(in the rows, 128 means zero)
Here are made-up objects, facts about them, and rows of numbers that follow some of those facts. Name the object behind each unnamed row.

Known rows:
[154 128 125 127 116 124 221 113 128 131 211 138 188 171 130 155 173 170
 170 106 133 126 142 177 159 141 117 149 124 177 120 126 138 125]: klisar
[110 120 128 131 117 115 211 115 143 180 178 105 125 150 128 149 143 179
 128 108 133 126 125 169 117 130 118 111 131 196 120 205 218 123]: truskel
[158 123 129 129 125 144 147 120 108 124 146 138 165 136 120 120 148 133
 152 113 130 121 145 120 123 146 115 145 122 136 126 121 125 123]: bibel
[112 119 127 129 120 114 124 129 114 128 131 112 128 128 121 117 135 130
 124 141 131 124 131 123 113 132 114 107 151 120 119 129 132 123]: biklo
[113 120 129 136 116 115 123 142 100 126 151 105 122 120 119 134 142 128
 124 139 150 129 124 122 129 132 112 107 161 121 121 124 131 174]: ridedru
[112 187 134 156 176 117 124 154 110 126 196 142 192 166 155 140 165 126
 159 108 130 131 168 218 176 130 115 107 131 125 121 123 133 126]: kleskes
[138 184 131 158 172 113 146 139 105 128 212 160 222 179 144 145 184 129
 184 106 129 122 173 200 185 142 122 120 127 121 118 125 123 127]: gurik
[113 120 125 145 122 114 131 130  98 126 124 107 119 142 118 144 138 143
 124 109 159 125 124 132 127 131 117 107 143 120 122 133 127 146]: klaflo
[112 118 124 131 118 115 126 140  99 127 132 109 118 123 120 136 140 127
 126 117 154 128 123 134 123 132 114 108 150 123 119 133 126 156]: piva
[158 121 127 129 125 146 149 119 110 127 143 137 162 139 119 121 148 132
 150 114 129 121 145 120 122 146 116 142 123 135 127 121 126 121]: gufas
[112 121 125 136 120 115 127 135  98 127 130 107 117 128 120 141 138 132
 123 113 155 126 124 129 122 132 113 110 145 121 120 133 127 150]: didos
[110 123 128 128 120 113 133 126 118 127 120 113 119 117 118 117 134 133
 132 116 133 127 135 129 117 132 114 108 150 122 119 128 125 125]: foginu
[111 120 125 133 118 115 124 138  98 126 139 110 117 127 118 134 140 129
 124 124 159 129 123 130 125 132 113 107 152 121 121 127 129 157]: plari
[180 126 125 129 116 161 130 146  97 126 134 144 129 142 127 125 156 132
 118 107 130 123 159 135 113 182 115 122 123 120 160 122 126 123]: kofeklil
[220 120 126 132 130 132 158 114  97 136 133 115 185 133 123 129 133 126
 154 106 133 131 132 120 158 133 152 184 129 213 117 122 126 201]: brimukur
[202 127 128 128 116 166 126 175  95 125 135 136 120 154 133 162 170 132
 118 107 139 124 135 152 112 222 114 128 124 121 198 123 126 147]: biflober
[112 120 126 138 115 114 121 139  98 127 139 113 119 142 120 136 137 131
 126 127 161 129 124 135 133 130 114 108 165 124 120 134 127 156]: sabruk
[112 126 125 133 115 115 122 153  97 156 125 106 121 138 120 140 134 125
 137 120 148 129 125 135 121 133 114 114 168 124 118 149 123 164]: troplin
[161 122 128 129 133 137 160 117 110 124 148 138 182 137 121 121 146 130
 155 112 129 123 152 123 127 142 119 146 125 140 121 123 124 124]: velem

Some facts about the objects:
zapaka Ξ gaso; stoplastor Ξ mubron; pluzul Ξ gesku; pluzul Ξ laplur
kofeklil Ξ skiplis; kofeklil Ξ zofer; kofeklil Ξ bado; stimem Ξ pliso
stimem Ξ zeskar; brigrom Ξ truskel; ziskes Ξ grapli; velem Ξ stude
velem Ξ zope; vadre Ξ trevok; vadre Ξ foginu; leges Ξ tubrok
lemos Ξ refel; lemos Ξ nasu; stugi Ξ doplus; biflober Ξ plidor
biflober Ξ zofer; biflober Ξ pladun; biflober Ξ plelek; flevis Ξ doplus
gibir Ξ muvodi; gibir Ξ nozu; notra Ξ gamal; notra Ξ grigrogro
flites Ξ mista; flites Ξ kleskes; brimukur Ξ flelam; plenam Ξ relim
plenam Ξ stizi; plenam Ξ lobas; beflom Ξ tibi; klisar Ξ mista
klisar Ξ zotri; klisar Ξ truskel; kofupa Ξ refel; kofupa Ξ trubrul
kofupa Ξ ridedru; restul Ξ lobas; plikis Ξ plelek; vuves Ξ zofer
vuves Ξ fleskek; bibel Ξ pobrin; stizor Ξ plidor; stizor Ξ postol
stizor Ξ vavistan; trasku Ξ luve; trasku Ξ plubi; reflis Ξ nozas
reflis Ξ lobas; riflim Ξ kugir; flutir Ξ flevim; flutir Ξ grigi
flutir Ξ skada; baflom Ξ grapli; baflom Ξ greflus; nurar Ξ gesku
nurar Ξ drosur; nurar Ξ bruklis; nurar Ξ datu; kotan Ξ plidor
kotan Ξ klodrur; kotan Ξ mubron; gufas Ξ veklo; doski Ξ kaske
gurik Ξ kleskes; grudom Ξ rizi; grudom Ξ truskar; grudom Ξ flelam
zuliker Ξ zadrul; zuliker Ξ gaso; zuliker Ξ doplus; flumu Ξ truskel
valom Ξ sepes; fluner Ξ nozas; vumo Ξ zotri; vumo Ξ beluk
vumo Ξ zope; skonorol Ξ pladun; skonorol Ξ truskel; zapaka Λ klodrur
zapaka Λ skitul; zapaka Λ truskel; zapaka Λ meskom; plari Λ notra
plari Λ klosoren; plari Λ zuliker; grigrogro Λ skitul; grigrogro Λ leges
grigrogro Λ bado; grigrogro Λ bruklis; sabruk Λ baflom; sabruk Λ stizor
sabruk Λ muro; vavistan Λ sobril; vavistan Λ flelin; vavistan Λ klisar
vavistan Λ gurik; stimem Λ notra; stimem Λ baflom; stimem Λ refel
stimem Λ besoklus; ridedru Λ rizi; ridedru Λ biklo; ridedru Λ besoklus
lemos Λ meskom; postol Λ skonorol; postol Λ muvodi; postol Λ foginu
biflober Λ relim; biflober Λ grigi; flevis Λ nasu; flevis Λ zadrul
nozu Λ zuliker; nozu Λ brusipur; kugir Λ meras; kugir Λ fluner
gibir Λ foples; flites Λ vuves; brimukur Λ stizor; brimukur Λ doski
grapli Λ mista; grapli Λ muvodi; grapli Λ pluzul; grapli Λ bolom
gamal Λ muvodi; gamal Λ zadrul; gamal Λ bituna; pobrin Λ bibel
pobrin Λ pliso; drinen Λ brustan; drinen Λ truskar; laplur Λ tibi
stizi Λ greflus; troplin Λ skitul; troplin Λ doski; troplin Λ trubrul
restul Λ zotri; restul Λ vuves; lobas Λ flivo; lobas Λ besoklus
doza Λ kofeklil; doza Λ drepi; doza Λ fluvek; trasku Λ mista
trasku Λ floflon; taka Λ nozas; taka Λ fluner; zofer Λ stoplastor
zofer Λ truskar; didos Λ grudom; didos Λ trevok; didos Λ gufas
didos Λ beluk; veklo Λ klodrur; veklo Λ kastar; nurar Λ kofeklil
nurar Λ flutir; nurar Λ bituna; kotan Λ zotri; kotan Λ doski
kotan Λ flivo; trudra Λ klodrur; trudra Λ griflur; trudra Λ drepi
trudra Λ greflus; tubrok Λ sobril; tubrok Λ grudom; klogro Λ doski
klogro Λ drosur; ponil Λ flelin; ponil Λ bado; klaflo Λ sobril
klaflo Λ skonorol; klaflo Λ plikis; riklak Λ klogar; riklak Λ zotri
riklak Λ drosur; riklak Λ truskar; riklak Λ brubra; piva Λ brigrom
stude Λ baflom; stude Λ plikis; kaske Λ plaklan; flumu Λ plubi
flumu Λ ziskes; flumu Λ finebra; flumu Λ besoklus; vulek Λ brustan
vulek Λ flivo; valom Λ sikor; valom Λ fleskek; valom Λ bruklis
valom Λ velem; fimam Λ plidor; fimam Λ nasu; fimam Λ zope
flevim Λ plidor; flevim Λ skiplis; flevim Λ stuklo; flevim Λ greflus
vumo Λ foginu

Name these rows:
No name comes twice in this set of rows, the named rows included.
[180 119 128 129 117 126 225 113 119 131 231 114 137 146 122 172 185 180
 155 107 131 125 125 149 159 161 119 161 123 228 138 147 158 171] => flumu
[111 142 128 128 114 116 124 115  96 143 127 115 131 115 119 116 159 143
 182 183 177 126 127 140 173 181 114 115 163 122 165 121 143 176] => lobas
[125 131 124 129 113 126 127 117  95 167 141 170 140 131 130 116 173 141
 194 130 176 124 128 164 194 206 131 198 120 127 173 124 121 147] => restul
[176 120 128 130 116 156 221 113 123 138 165 128 126 158 129 150 163 187
 137 107 133 125 130 157 126 152 118 142 124 197 152 148 136 124] => skonorol

Now the same objects, written a new way:
Some objects and their rows:
[135 128 132 130 128 119 162 129 133 141 127 130 108 137 105 121 118 127
 141 139 128 134 115 133 125 130 122 144 130 135 132 139 124 136 138 137
 136]: gesku
[142 154  98 121 120 122 121 145  96 130 143 142 186 111  96 148  96 138
 139 123 116 131 112 115 121 128 146 144 145 104 110 132 138 116 116 141
 115]: valom
[152 147 108 116 123 117 114 161 108 143 145 141 175 105  85 147 106 138
 144 129 123 138 132 109 129 131 156 146 140 103 108 142 142 105 115 149
 104]: trasku
[101  97 117 158 104  99 149 160 127 111 122 138  99 130  96 129 123 154
 134 124 149 135  88 120  93 119 134 153 140 125 107 133 104 142 154 115
 174]: sobril
[191 133 133 162  84 161 111 121 139 129 118 145 174 113  69 117  86 158
 143 118  89 106 188 104  98 142 196 132 108  97  68 171 153  81  65 132
  59]: flevis
[136 121 108 131 130 125 138 152 121 144 128 118 114 128 107 128 134 143
 110 147 114 138 116 124 115 122 124 139 119 137 119 138 129 126 128 138
 119]: laplur
[137 121 137 130 124 125 160 131 137 137 127 131 106 141 111 125 119 129
 135 141 126 137 115 132 126 131 122 141 122 140 133 142 125 128 130 134
 135]: luve
[129 115 132 133 120 126 160 124 137 138 126 131 113 137 102 122 120 131
 139 135 129 141 116 128 119 128 119 143 122 140 134 140 125 131 141 134
 145]: beluk
[137 149 154 135 111 179 139 127 120 163 127 107 136 145  97 146 134 127
 130 146 102 146 117 151 109 146 114 145 121 164 118 125 118 132 173 135
 143]: brustan
[137 120 108 123 117 148 168  98  98 147 104 157 123 149 120 108 157 126
 147 153 126 158 118 133 120 114 128 164 100 146 117 134 101  90 152 162
 129]: zotri
[145 121 143 137 124 122 157 121 138 143 126 127 109 142 107 126 116 127
 137 144 130 142 118 133 123 126 125 140 121 137 141 144 124 129 130 135
 132]: floflon
[168 105 159 185  84 175 161  82 159 111  95 137 114 149  93 103  98 149
 142 123  91 101 169 130  82 157 159 127  95 131  87 159 125 102  95 108
 113]: doplus
[133 131 135 140 126 113 159 121 132 138 132 118 112 124 111 131 116 131
 132 139 126 135 106 134 125 125 116 136 124 142 133 135 121 137 134 127
 142]: bruklis
[156 161 114 151  87 121 100 184  78 145 157 186 193 111 115 147 133 140
 171 151 165 130  93 120 145 172 165 143 117 109 146  92 148 157  92 140
  84]: biflober
[133 126 133 135 124 124 158 123 138 138 129 128 111 140 110 127 117 129
 136 140 130 140 115 136 124 125 126 142 124 139 135 142 122 134 133 133
 137]: grigi
[139 121 135 135 120 127 160 128 135 139 127 133 106 141 106 121 118 129
 135 140 132 142 115 130 125 132 123 142 122 137 134 139 123 130 131 131
 137]: skada
[147 121 131 136 121 132 164 129 139 136 131 146 111 152 114 113 125 127
 142 143 131 141 106 139 135 131 125 140 117 148 143 137 126 136 125 130
 116]: skiplis
[159 126  81 120 129 114 150 160 138 129 143 127 136 162 132 104 136 142
  85 131  85 128  87 139 139 117 121 123 120 157 136 150 132 141 102 109
  71]: trudra
[145 118 103 132 126 125 139 156 138 147 131 117 123 138 112 119 139 139
 108 141 111 135 106 125 125 117 127 136 114 141 128 148 136 122 119 132
  98]: doza

Which object is each row?
No name comes twice in this set of rows, the named rows included.
[131 155 128 140 110 174 113 157  99 175 125  90 148 141  99 155 157 143
 113 145  90 141 112 148  93 132 123 146 118 167  93 124 115 123 172 131
 124] => drinen
[146 131  92 128 130 111 141 150 122 140 137 104 130 127 119 124 127 142
  96 132  97 124  97 130 130 124 121 123 125 145 125 139 133 138 116 115
 102] => veklo
[162 118  86 120 129 125 152 157 138 139 136 129 125 165 123 107 143 137
  99 140  97 135 102 132 142 118 130 136 116 144 128 157 134 131 105 121
  73] => flevim
[105  86  99 153 109  92 126 191 128 125 124 128  91 114  94 135 138 162
 107 132 145 131  99 104  93 116 144 150 132 119  98 140 121 130 135 127
 149] => klaflo
[150 172 134 129 105 137 134 138  89 140 147 169 179 144  93 150 100 130
 182 132 136 141 118 138 129 152 150 155 143 114 128 114 132 135 138 133
 123] => stoplastor
[128 142 109 145 127 101 136 139 111 139 129  94 125  88 118 139 125 143
 100 131 114 117  93 125 104 119 118 127 120 140 117 121 126 137 115 120
 133] => grigrogro
[144 116 143 147 115 141 165 109 141 127 118 133 111 144 106 112 111 135
 138 138 113 123 135 133 112 140 134 137 117 137 117 151 123 118 121 129
 129] => gaso
[126  97  90 102 133 154 112 190 103 106 149 158 158 119  99 153  94 125
 122 134 115 142 140  78 133 187 140 141 130  85 102 137 159 134 111 167
 133] => stimem
[134 145 126 142 125 101 159  94 122 137 126 106 123 101 126 130 109 131
 123 128 125 121  90 137 112 123 108 124 124 138 138 120 126 136 103 120
 147] => skitul
[144 153  96 127  88 145 150 142  60 130 126 233 167 183 115 106 150 130
 201 152 164 157 110 126 154 140 178 181 114 101 118 141 118 122 123 159
  77] => vuves
[134 130 152 125 132 194 139 116 116 154 124 112 123 132 118 152 131 112
 124 158 110 142 134 132 123 164 108 138 102 146 112 124 139 129 147 160
 147] => flivo
[126 150 114 106 144  84 164 130  91 119 156 148 176 110  64 117  77 137
 155 135 131 123 127 106  99 147 143 169 195  93  83 144 113 126 161 127
 151] => grudom
[ 69 126 110  97 102 134 121 162 126  51 121 172 140 139 103 184 103 102
 171 113 140 140 107 116 159 142 151 101 131  83 126 207 123 127  89 191
 155] => baflom
[124 111 105 143 116 115 133 161 124 137 125 122 108 124 103 127 138 150
 113 140 123 133 101 122 106 125 131 144 122 136 105 141 123 134 137 130
 134] => didos
[140 129 116 109 123 134 145 134 119 114 144 167 160 135  97 142  83 118
 149 128 126 140 135 108 132 165 141 151 145 100 122 141 141 127 121 151
 135] => notra

Now the same objects, written a new way:
Known rows:
[120 136 129 131 126 128 135 124 130 129 124 119 134 120 132 141 123 136
 125 125 127 131 121 128 131 121 126]: vadre
[144 129 130 135 149 122 131 121 138 157 126 127 113 147 114  99 136 117
 134 138 116 122 126 147 121 132 110]: flevim
[139 110 118 129 140 119 131 131 132 114 115 142 134 125 131 128 121 100
 113 146 132 118 124 113 137 126 145]: klogar
[134 147 137 133 100 145 127 118 140 132 164 112 124 122 132 123 119 137
 117 119 128 141 107 121 118 124 119]: vumo
[137 139 131 119 132 145  91 142 125 134 126 109 113 131 112  91 141 116
 120 132 121 136 119 119 110 125 115]: postol
[133 128 145 104 136 145 109 122 115 123 151 132 100 129 120 110 149 106
 137 124 144 118 130 109 109 115 137]: muvodi
[144 135 128 116 129 141  90 135 122 129 119 103 124 138 112  94 136 116
 119 124 117 140 128 114 116 142 122]: klaflo
[135 120 135 121 148 130 127 138 142 126 125 142 140 137 126 129 126 123
 147 133 135 128 151 117 126 147 121]: biklo
[141 117 119 138 141 116 127 136 142 132 107 130 144 134 120 119 117 101
 100 148 122 123 118 119 128 138 126]: drinen
[136 125 128 126 145 132 132 113 123 125 110 123 135 128 116 124 136 114
 132 137 128 122 133 129 121 130 133]: datu
[131 124 129 121 142 133 128 106 125 125 112 129 134 124 114 133 136 117
 136 137 135 120 138 129 122 126 135]: pliso
[100 154 158 148  45 112 163 124 108 138 176 193 115 138  98 150 169 133
  58  90 125 110 151 151 188 194 129]: truskel
[ 90 176 176 159  32 114 160 160 136 156 180 180 138 131 102 172 136 155
  28  89 122 136 142 134 177 213  72]: flumu
[120 135 128 130 120 129 140 124 130 133 132 120 134 120 135 145 120 141
 128 129 126 133 121 134 127 121 125]: beflom
[122 135 129 122 143 131 136 100 127 126 104 126 140 117 109 141 137 124
 133 131 138 123 138 127 125 128 138]: meras
[138 122 131 126 144 122 142 119 128 136 138 149 107 141 127 115 146 120
 152 132 129 116 141 145 128 125 136]: griflur
[134 132 126 122 139 130 128 116 128 133 108 117 136 130 109 122 132 121
 127 137 130 127 130 133 123 131 126]: piva
[145 106 113 130 140 118 128 128 123 117 117 143 130 136 131 117 138 109
 132 134 121 124 134 130 142 135 150]: trubrul
[114 141 141 135 121 128 107 140 123 125 111 147 130 120 107 129 145 128
 110 125 135 126 135 143 139 132 121]: pladun

Which object is each row?
No name comes twice in this set of rows, the named rows included.
[132 109 121 133 117 118 137 144 130 113 142 152 134 121 155 143 116 125
 127 126 131 127 123 120 149 121 142] => doski
[110 177 156 150  32 151 153 106 135 121 207 161 134 117 127 150 122 161
  72  78 132 146 120 126 167 170 141] => klisar
[130 133 109 144 106 119 131 129 126 133 112 107 141 130 132 121 125 140
 118 119 105 142 106 143 138 128 125] => valom
[150 148 149 127 123 162 126  84 155 114 187 138 128 117 137 113 114 123
 133 128 149 135 114 115 110 119 150] => mista
[136 114 139 118 149 130 124 143 143 117 132 153 137 134 136 140 131 119
 151 131 141 130 152 112 129 150 127] => besoklus
[101 138 150 143 129 131 102 162 128 120 138 166 108 104 145 132 133 148
 144 124 144 144 116 154 132  84 115] => kofeklil
[148 131 135 116 138 137 114 123 128 142 135 110 105 138 112  96 143 110
 117 136 124 123 118 119 104 125 114] => gamal
[112 123 141 145 128 126  87 182 140 108 124 164 138 108 150 141 120 144
 134 126 134 154 121 139 144 111 120] => stizor
[115 142 126 123 114 140 124 121 114 116 132 112 134 117 133 139 129 144
 131 111 133 141 121 124 131 119 140] => gufas
[130 115 129 139 142 124 128 126 125 124 127 162 111 138 135 119 146 125
 155 129 130 121 135 150 138 118 146] => klodrur
[117 139 139 115 113 143 122 129 118 129 161 121 113 119 135 132 134 128
 132 124 137 132 117 116 115 107 134] => pluzul

